Below are the code and all the weights of a small trained network. Each question names an input and a class and asks about switching units off, where a switched-off unit gives its printed mean instead of its output.

import numpy as np


def w(rows, s, z=0):
    codes = np.array(rows[::2]) - 128.0
    scale = np.full(codes.shape[1], s)
    scale[-1] = z or s
    return codes * scale


def norm(h):
    return h / np.sqrt((h * h).mean(-1, keepdims=True) + 1e-5)


def f(y):
    return np.maximum(y, 0)


def log_softmax(a):
    a = a - a.max(-1, keepdims=True)
    return a - np.log(np.exp(a).sum(-1, keepdims=True))


def net(x, mask):
    res = np.array(x, float).reshape(1, 8) / 4 @ E
    u = 0
    for l in range(4):
        y = f(norm(res) @ A[l][:, :-1].T + A[l][:, -1])
        res = res + np.where(mask[u : u + 3], y, B[l][:, -1]) @ B[l][:, :-1]
        u += 3
    return log_softmax(norm(res)[-1] @ U[:, :-1].T + U[:, -1])


A, B = {}, {}
E = w([
[218,50,159,204,152,142,52],'x0',
[124,131,128,129,131,134,123],'x1',
[129,115,122,119,125,124,120],'x2',
[126,119,119,117,126,137,116],'x3',
[109,90,124,85,168,234,246],'x4',
[117,127,124,125,124,139,116],'x5',
[145,127,253,41,91,117,106],'x6',
[126,130,126,128,126,135,125],'x7',
],0.013)
A[0] = w([
[125,172,65,128,134,109,100,11],'L0N1',
[100,170,142,73,91,124,114,139],'L0N2',
[115,244,102,103,136,68,100,2],'L0N3',
],0.011,0.0046)
B[0] = w([
[154,151,163,206,74,222,141,173],'L0N1',
[186,112,178,124,124,2,183,253],'L0N2',
[131,18,114,92,48,116,147,228],'L0N3',
],0.013,0.0047)
A[1] = w([
[122,126,18,87,180,120,164,81],'L1N1',
[87,122,61,229,126,78,104,107],'L1N2',
[43,153,4,134,2,98,173,3],'L1N3',
],0.0088,0.005)
B[1] = w([
[63,199,176,214,129,133,106,194],'L1N1',
[248,60,99,101,78,168,113,254],'L1N2',
[189,162,148,123,58,197,237,231],'L1N3',
],0.016,0.0044)
A[2] = w([
[2,189,14,168,93,113,193,7],'L2N1',
[129,54,7,237,165,168,120,74],'L2N2',
[148,81,209,75,221,172,93,42],'L2N3',
],0.0088,0.0019)
B[2] = w([
[170,252,140,124,85,138,57,186],'L2N1',
[52,143,68,190,175,77,96,254],'L2N2',
[155,100,123,114,67,223,138,219],'L2N3',
],0.014,0.0054)
A[3] = w([
[32,101,99,163,254,127,139,2],'L3N1',
[65,135,202,48,116,124,161,245],'L3N2',
[133,108,202,119,149,153,62,50],'L3N3',
],0.015,0.0021)
B[3] = w([
[92,105,254,146,171,105,137,163],'L3N1',
[73,107,43,149,183,128,114,255],'L3N2',
[177,201,192,75,115,127,151,189],'L3N3',
],0.017,0.0088)
U = w([
[189,76,126,100,59,204,208,253],'0',
[97,103,120,91,87,3,129,140],'1',
[92,248,109,168,114,194,182,91],'2',
[26,131,67,63,194,152,176,93],'3',
[190,100,76,199,118,124,38,41],'4',
[202,172,209,79,103,104,81,40],'5',
[67,97,173,211,191,166,115,105],'6',
],0.019,0.0058)

Each question gives the input, the list of numbers given to net, and the class t.
The units are the neurons (one row each of A and B). Each row of codes is followed by its name. A weight is (code - 128) times the scale printed after its matrix; where a second scale follows, it is the last column's (A, B and U).
mask holds one flag per neuron, layer by layer. A switched-off neuron (its flag False) gives its mean, the last column of its row in B, instead of its output. The means were averaged over made-up inputs and are rounded, as every weight is.
A unit's drop is (log p(t) with every unit on - log p(t) with that unit switched off) / (log p(t) with every unit on - log p(t) with every unit switched off).
The circuit of an input: a set's keep is (log p(t) with only the set's units on - log p(t) with every unit switched off) / (log p(t) with every unit on - log p(t) with every unit switched off). Starting from all 12 units, units are removed one at a time, each time the one whose removal leaves the highest keep (on an exact tie, the one counted first), for as long as the keep stays at least 0.8.
circuit, biggest first: the units of the circuit, biggest drop first
k most important neurons: the k neurons with the biggest drops, biggest first
top k neurons in layer l: the k neurons of layer l with the biggest drops, biggest first
drop when u is switched off: that unit's drop, to one decimal
input [-1,6,-3,6,-4,5,1,2], class 1: 2 most important neurons : L0N2, L1N2
input [-1,-3,8,7,-1,0,-5,-5], class 0: circuit, biggest first : L1N3
input [5,0,0,0,1,3,-4,6], class 6: 3 most important neurons : L2N2, L3N1, L0N2
input [0,-7,-6,-8,7,-2,0,-3], class 2: 2 most important neurons : L0N2, L2N1
input [0,5,-3,-5,7,4,-1,1], class 2: circuit, biggest first : L1N2, L1N1
input [5,2,-8,6,2,3,-5,3], class 6: circuit, biggest first : L2N2, L3N1
input [-2,-5,0,4,7,-2,-1,7], class 2: circuit, biggest first : L2N1, L1N1
input [0,5,5,1,-4,-4,3,4], class 1: circuit, biggest first : L1N2, L2N1
input [4,5,2,-4,1,-8,-5,-5], class 6: 2 most important neurons : L2N2, L3N1
input [0,8,-6,2,-1,-5,5,-1], class 1: 3 most important neurons : L0N2, L3N2, L1N2
input [-4,-1,1,-5,4,-8,1,-1], class 3: 2 most important neurons : L3N2, L0N2
input [3,6,0,-3,-8,2,2,0], class 5: 3 most important neurons : L3N3, L3N2, L2N2
input [-1,-6,-2,7,-8,8,-7,5], class 0: top 2 neurons in layer 1 : L1N3, L1N2
input [-7,3,7,-7,2,5,5,0], class 3: circuit, biggest first : L3N2
input [-7,-4,1,1,-3,3,0,-2], class 0: 2 most important neurons : L1N3, L0N3
input [-4,1,5,6,0,3,-5,3], class 0: 3 most important neurons : L1N3, L1N2, L0N1
input [8,2,-3,4,4,3,-7,-3], class 6: circuit, biggest first : L3N1, L2N2
input [5,-7,8,-6,1,-5,-7,4], class 6: 3 most important neurons : L2N2, L3N1, L1N3
input [2,-2,7,8,2,7,-5,-1], class 6: 2 most important neurons : L2N2, L3N1
input [-1,-4,6,-8,0,-4,7,-1], class 1: top neuron in layer 3 : L3N2
input [8,7,-7,2,8,-3,-2,0], class 6: drop when L2N2 is switched off : 0.3
